Here is a tiny trained network, its code and every weight. The questions are about switching its units off for an input and a class, where a switched-off unit gives its printed mean instead of its output.

import numpy as np


def w(rows, s, z=0):
    codes = np.array(rows[::2]) - 128.0
    scale = np.full(codes.shape[1], s)
    scale[-1] = z or s
    return codes * scale


def norm(h):
    return h / np.sqrt((h * h).mean(-1, keepdims=True) + 1e-5)


def f(y):
    return np.maximum(y, 0)


def log_softmax(a):
    a = a - a.max(-1, keepdims=True)
    return a - np.log(np.exp(a).sum(-1, keepdims=True))


def net(x, mask):
    res = np.array(x, float).reshape(1, 7) / 4 @ E
    u = 0
    for l in range(2):
        y = f(norm(res) @ A[l][:, :-1].T + A[l][:, -1])
        res = res + np.where(mask[u : u + 12], y, B[l][:, -1]) @ B[l][:, :-1]
        u += 12
    return log_softmax(norm(res)[-1] @ U[:, :-1].T + U[:, -1])


A, B = {}, {}
E = w([
[131,111,127,131,125,138],'x0',
[13,54,122,215,139,35],'x1',
[124,202,135,253,65,167],'x2',
[199,83,218,98,23,56],'x3',
[133,112,127,133,124,138],'x4',
[160,123,126,138,151,111],'x5',
[124,123,128,131,124,134],'x6',
],0.0065)
A[0] = w([
[192,129,218,108,74,134,108],'L0N1',
[118,80,210,141,23,2,2],'L0N2',
[160,195,81,73,164,233,170],'L0N3',
[137,168,191,128,11,62,92],'L0N4',
[121,121,152,133,77,46,23],'L0N5',
[180,185,47,236,59,119,189],'L0N6',
[154,62,62,22,87,109,93],'L0N7',
[200,130,196,54,13,128,83],'L0N8',
[61,98,58,154,175,130,107],'L0N9',
[86,99,163,29,153,134,210],'L0N10',
[63,80,137,104,60,166,97],'L0N11',
[41,152,188,93,166,84,72],'L0N12',
],0.0082,0.0044)
B[0] = w([
[96,127,43,62,87,129,205],'L0N1',
[76,148,220,117,241,247,223],'L0N2',
[119,95,248,113,186,212,253],'L0N3',
[188,97,96,118,108,222,202],'L0N4',
[110,105,157,128,164,184,161],'L0N5',
[110,184,88,161,69,198,241],'L0N6',
[46,182,170,158,151,93,208],'L0N7',
[115,159,122,107,2,47,234],'L0N8',
[211,105,64,105,102,42,225],'L0N9',
[90,79,136,118,84,102,238],'L0N10',
[111,151,127,123,142,111,155],'L0N11',
[175,75,105,140,167,104,169],'L0N12',
],0.0076,0.0062)
A[1] = w([
[100,145,62,254,128,113,82],'L1N1',
[131,86,24,128,178,35,93],'L1N2',
[172,134,115,154,75,201,109],'L1N3',
[114,162,75,194,127,155,107],'L1N4',
[121,122,150,172,133,172,77],'L1N5',
[114,125,227,157,116,203,146],'L1N6',
[175,169,159,60,97,81,98],'L1N7',
[204,91,128,182,51,124,115],'L1N8',
[137,130,216,49,158,168,141],'L1N9',
[182,105,139,97,101,35,108],'L1N10',
[122,88,164,76,185,143,4],'L1N11',
[66,24,129,139,129,96,82],'L1N12',
],0.012,0.004)
B[1] = w([
[80,110,175,108,47,96,214],'L1N1',
[155,141,71,132,129,138,220],'L1N2',
[186,144,85,111,162,130,203],'L1N3',
[66,88,191,148,84,114,195],'L1N4',
[103,133,117,204,147,119,169],'L1N5',
[175,185,103,165,217,114,251],'L1N6',
[85,114,66,183,83,147,173],'L1N7',
[170,134,157,91,162,139,162],'L1N8',
[91,66,178,173,128,49,254],'L1N9',
[29,151,113,185,97,150,174],'L1N10',
[139,93,141,1,105,85,186],'L1N11',
[190,149,121,116,166,168,216],'L1N12',
],0.0098,0.0088)
U = w([
[139,56,216,61,175,79,176],'0',
[75,103,161,132,18,108,226],'1',
[169,177,172,198,159,187,179],'2',
[233,175,117,59,50,195,1],'3',
[160,85,6,95,151,107,14],'4',
],0.017,0.0027)

Each question gives the input, the list of numbers given to net, and the class t.
The units are the neurons (one row each of A and B). Each row of codes is followed by its name. A weight is (code - 128) times the scale printed after its matrix; where a second scale follows, it is the last column's (A, B and U).
mask holds one flag per neuron, layer by layer. A switched-off neuron (its flag False) gives its mean, the last column of its row in B, instead of its output. The means were averaged over made-up inputs and are rounded, as every weight is.
A unit's drop is (log p(t) with every unit on - log p(t) with that unit switched off) / (log p(t) with every unit on - log p(t) with every unit switched off).
The circuit of an input: a set's keep is (log p(t) with only the set's units on - log p(t) with every unit switched off) / (log p(t) with every unit on - log p(t) with every unit switched off). Starting from the 12 units with the biggest drops (on a tie, the unit counted first), units are removed one at a time, each time the one whose removal leaves the highest keep (on an exact tie, the one counted first), for as long as the keep stays at least 0.8.
units of the circuit, in order: the units of the circuit, biggest drop first
unit that matters most: the unit with the biggest drop
top k neurons: the k neurons with the biggest drops, biggest first
k most important neurons of layer l: the k neurons of layer l with the biggest drops, biggest first
drop when u is switched off: that unit's drop, to one decimal
input [-4,4,-2,7,-2,-7,1], class 0: units of the circuit, in order	(L0N2)
input [7,7,0,-2,-7,5,1], class 4: top 2 neurons	(L1N2, L0N9)
input [3,7,0,-4,1,6,-3], class 4: 3 most important neurons of layer 1	(L1N2, L1N9, L1N12)
input [0,-8,0,-1,6,2,-5], class 0: top 3 neurons	(L0N3, L1N9, L0N6)
input [4,-7,0,5,-2,-2,8], class 1: 2 most important neurons of layer 0	(L0N8, L0N6)
input [5,5,2,7,-6,1,1], class 2: top 2 neurons	(L0N2, L1N6)
input [3,-6,0,2,8,-7,-2], class 1: 2 most important neurons of layer 0	(L0N8, L0N6)
input [2,-1,-7,6,-2,0,5], class 1: top 2 neurons	(L0N8, L0N3)
input [1,-7,0,1,-7,-8,3], class 1: top 2 neurons	(L0N8, L1N9)
input [5,-6,-3,1,8,-2,8], class 1: top 2 neurons	(L0N8, L0N2)
input [-4,-1,4,6,2,2,-3], class 3: top 2 neurons	(L0N8, L0N1)
input [-6,8,-7,-1,8,-6,-6], class 4: top 2 neurons	(L0N3, L1N2)
input [4,2,4,4,-3,1,4], class 2: drop when L0N2 is switched off	0.6
input [6,3,6,-8,-2,3,0], class 1: drop when L1N1 is switched off	0.1
input [-4,-1,-7,8,-5,-4,2], class 1: drop when L1N5 is switched off	0.0
input [-8,-2,-5,5,5,-3,6], class 1: drop when L0N8 is switched off	0.3
input [6,0,0,-4,-7,8,-7], class 0: unit that matters most	L0N3
